Here is a tiny trained network, its code and every weight. The questions are about switching its units off for an input and a target symbol, where a switched-off unit gives its printed mean instead of its output.

import numpy as np


def w(rows, s, z=0):
    codes = np.array(rows[::2]) - 128.0
    scale = np.full(codes.shape[1], s)
    scale[-1] = z or s
    return codes * scale


def norm(h):
    return h / np.sqrt((h * h).mean(-1, keepdims=True) + 1e-5)


def f(y):
    return y / 2 * (1 + np.tanh(0.7978845608 * (y + 0.044715 * y**3)))


def softmax(a):
    e = np.exp(a - a.max(-1, keepdims=True))
    return e / e.sum(-1, keepdims=True)


def log_softmax(a):
    a = a - a.max(-1, keepdims=True)
    return a - np.log(np.exp(a).sum(-1, keepdims=True))


def net(x, mask):
    ids = ['αβγδεζηθλμξπστψω'.index(c) for c in x.split()]
    T = len(ids)
    res = E[ids] + P[:T]
    r = norm(res)
    for j in range(3):
        rows = slice(3 * j, 3 * j + 3)
        q, k, v = (r @ M[0][rows].T for M in (Q, K, V))
        z = softmax(np.where(np.tri(T) > 0, q @ k.T / 3**0.5, -1e9)) @ v
        o = O[0][rows]
        res = res + np.where(mask[j], z, o[:, -1]) @ o[:, :-1]
    y = f(norm(res) @ A[0][:, :-1].T + A[0][:, -1])
    res = res + np.where(mask[3:15], y, B[0][:, -1]) @ B[0][:, :-1]
    return log_softmax(norm(res)[-1] @ U[:, :-1].T + U[:, -1])


Q, K, V, O, A, B = {}, {}, {}, {}, {}, {}
E = w([
[115,95,156,171,118,53,66],'α',
[110,177,169,79,79,49,31],'β',
[66,150,164,188,112,79,137],'γ',
[90,139,98,149,83,173,162],'δ',
[101,67,55,121,119,89,108],'ε',
[136,191,235,180,133,124,180],'ζ',
[132,150,149,92,92,80,192],'η',
[112,220,243,165,183,114,145],'θ',
[80,67,116,144,117,77,29],'λ',
[112,144,40,145,59,85,170],'μ',
[67,109,109,95,211,205,165],'ξ',
[36,193,19,194,196,112,87],'π',
[219,68,115,164,9,96,96],'σ',
[210,124,158,150,168,167,238],'τ',
[196,35,114,215,115,228,240],'ψ',
[134,161,178,62,116,149,130],'ω',
],0.016)
P = w([
[100,104,141,64,254,116,148],'0',
[96,99,93,37,94,73,150],'1',
[112,132,138,112,224,130,129],'2',
[106,121,100,73,64,74,127],'3',
[125,155,131,160,200,148,116],'4',
[127,147,107,121,28,89,103],'5',
[136,180,125,200,182,158,100],'6',
],0.0078)
Q[0] = w([
[124,157,172,188,157,151,156],'H1',
[98,44,86,196,73,211,87],'H1',
[166,61,138,224,167,104,92],'H1',
[173,135,235,132,119,113,137],'H2',
[98,120,134,36,251,133,153],'H2',
[195,120,143,103,146,190,140],'H2',
[94,81,132,161,63,76,78],'H3',
[119,55,72,107,147,201,195],'H3',
[50,140,83,65,110,86,116],'H3',
],0.011)
K[0] = w([
[129,179,197,235,149,151,153],'H1',
[117,112,88,170,93,234,48],'H1',
[164,78,188,231,172,90,147],'H1',
[187,196,232,210,130,58,152],'H2',
[83,140,119,53,231,150,177],'H2',
[203,116,163,104,122,237,195],'H2',
[114,62,56,254,57,58,10],'H3',
[93,8,90,71,132,209,165],'H3',
[51,156,17,37,114,55,122],'H3',
],0.0091)
V[0] = w([
[127,117,90,62,80,206,89],'H1',
[91,118,141,165,17,201,207],'H1',
[153,166,86,62,132,137,89],'H1',
[55,179,88,42,128,71,119],'H2',
[126,123,96,139,79,177,103],'H2',
[119,114,86,57,118,45,160],'H2',
[163,114,46,156,112,2,35],'H3',
[163,119,74,134,174,83,205],'H3',
[90,119,178,92,182,64,178],'H3',
],0.0071)
O[0] = w([
[188,141,60,128,106,237,100,67],'H1',
[142,96,160,143,109,112,131,96],'H1',
[92,117,160,202,80,33,128,98],'H1',
[142,102,138,142,139,151,114,207],'H2',
[30,4,94,88,157,65,90,89],'H2',
[162,152,141,206,81,135,172,227],'H2',
[131,83,136,57,205,171,182,253],'H3',
[145,181,133,128,92,137,56,155],'H3',
[117,116,121,200,85,146,63,207],'H3',
],0.0044,0.0041)
A[0] = w([
[54,142,128,138,85,144,169,100],'N1',
[106,80,153,82,213,196,66,117],'N2',
[133,186,251,177,197,126,151,130],'N3',
[81,129,128,214,178,217,59,251],'N4',
[101,135,108,201,150,68,109,152],'N5',
[91,99,151,94,25,79,152,92],'N6',
[132,126,82,145,102,198,193,96],'N7',
[89,163,182,123,135,165,110,85],'N8',
[171,77,124,130,185,105,141,138],'N9',
[170,107,144,137,80,127,139,83],'N10',
[159,210,146,170,121,215,110,71],'N11',
[130,187,204,192,100,91,155,200],'N12',
],0.011,0.0021)
B[0] = w([
[74,84,148,98,120,228,242,157],'N1',
[209,159,134,223,114,188,116,190],'N2',
[134,85,30,67,79,138,36,255],'N3',
[101,183,182,34,109,20,145,212],'N4',
[161,157,72,212,182,207,165,184],'N5',
[153,180,163,115,183,158,60,202],'N6',
[152,124,136,145,91,62,57,168],'N7',
[215,65,116,191,120,241,162,160],'N8',
[19,170,199,138,95,142,208,179],'N9',
[143,132,72,73,254,187,125,154],'N10',
[57,183,150,182,121,192,130,188],'N11',
[119,106,163,134,155,59,188,248],'N12',
],0.007,0.0081)
U = w([
[210,167,108,127,132,25,170,65],'α',
[133,141,184,63,181,86,172,233],'β',
[109,71,127,193,165,175,72,223],'γ',
[157,194,28,97,74,126,123,108],'δ',
[199,82,48,187,90,177,185,105],'ε',
[87,114,115,188,169,221,196,157],'ζ',
[161,215,152,112,158,218,129,63],'η',
[94,176,159,78,151,38,51,119],'θ',
[104,120,248,163,209,106,110,32],'λ',
[58,200,60,78,201,112,137,2],'μ',
[157,69,207,159,69,87,177,102],'ξ',
[217,114,112,99,105,93,65,197],'π',
[33,160,158,70,80,101,157,85],'σ',
[38,56,75,109,132,75,118,183],'τ',
[94,114,119,165,53,36,89,94],'ψ',
[92,120,105,126,67,228,112,175],'ω',
],0.016,0.0047)

Each question gives the input, a string of symbols that net reads in full, and the target symbol t.
The units are the heads (3 rows each of Q, K, V and O) and the neurons (one row each of A and B). Each row of codes is followed by its name. A weight is (code - 128) times the scale printed after its matrix; where a second scale follows, it is the last column's (O, A, B and U).
mask holds one flag per unit, heads first, then neurons. A switched-off unit (its flag False) gives its mean, the last column of its rows in O or B, instead of its output. The means were averaged over made-up inputs and are rounded, as every weight is.
A unit's drop is (log p(t) with every unit on - log p(t) with that unit switched off) / (log p(t) with every unit on - log p(t) with every unit switched off).
The circuit of an input: a set's keep is (log p(t) with only the set's units on - log p(t) with every unit switched off) / (log p(t) with every unit on - log p(t) with every unit switched off). Starting from the 12 units with the biggest drops (on a tie, the unit counted first), units are removed one at a time, each time the one whose removal leaves the highest keep (on an exact tie, the one counted first), for as long as the keep stays at least 0.8.
units of the circuit, in order: the units of the circuit, biggest drop first
most important unit: the unit with the biggest drop
k most important neurons: the k neurons with the biggest drops, biggest first
heads that matter: for each layer, one digit per head in row order, 1 if its drop is at least 0.15 and else 0, layers parted by /
drop when u is switched off: that unit's drop, to one decimal
input ζ ζ ε η, target β: most important unit -> N3
input θ σ α ω, target η: heads that matter -> 000
input σ μ ε ψ μ μ ξ, target η: heads that matter -> 010
input η α ζ ζ, target ξ: heads that matter -> 101
input δ σ α, target γ: heads that matter -> 001
input δ ψ θ π θ ξ, target σ: units of the circuit, in order -> (N4, H3)
input θ ξ γ α ω ε η, target α: 4 most important neurons -> (N12, N3, N9, N2)
input ζ μ γ ξ ξ ω δ, target σ: heads that matter -> 000
input γ α σ, target β: units of the circuit, in order -> (H3, N9, N10)
input σ σ α ε ε σ ω, target ω: units of the circuit, in order -> (N11, N3)
input μ ψ ψ, target ξ: 3 most important neurons -> (N7, N3, N5)
input σ ε τ, target δ: units of the circuit, in order -> (N3, H3, H2)
input ω η ζ λ β ζ, target ξ: units of the circuit, in order -> (N12, N8, N3)
input η ψ δ, target σ: units of the circuit, in order -> (N4)
input π ζ σ ω β σ λ, target λ: 3 most important neurons -> (N4, N2, N3)
input ψ σ τ λ π σ η, target α: units of the circuit, in order -> (N12, N3, N9)
input ε ξ σ ξ, target σ: units of the circuit, in order -> (H3, N4)
input δ τ α μ ψ, target ξ: units of the circuit, in order -> (N7, N4, N5)
input α π σ γ, target ζ: drop when N4 is switched off -> 0.2
input λ ζ τ θ ξ, target η: most important neuron -> (N2)
input μ σ α, target γ: drop when N5 is switched off -> 0.6
input ε π η θ β, target π: drop when N5 is switched off -> 0.0
input μ λ γ θ, target ψ: drop when N4 is switched off -> 0.1
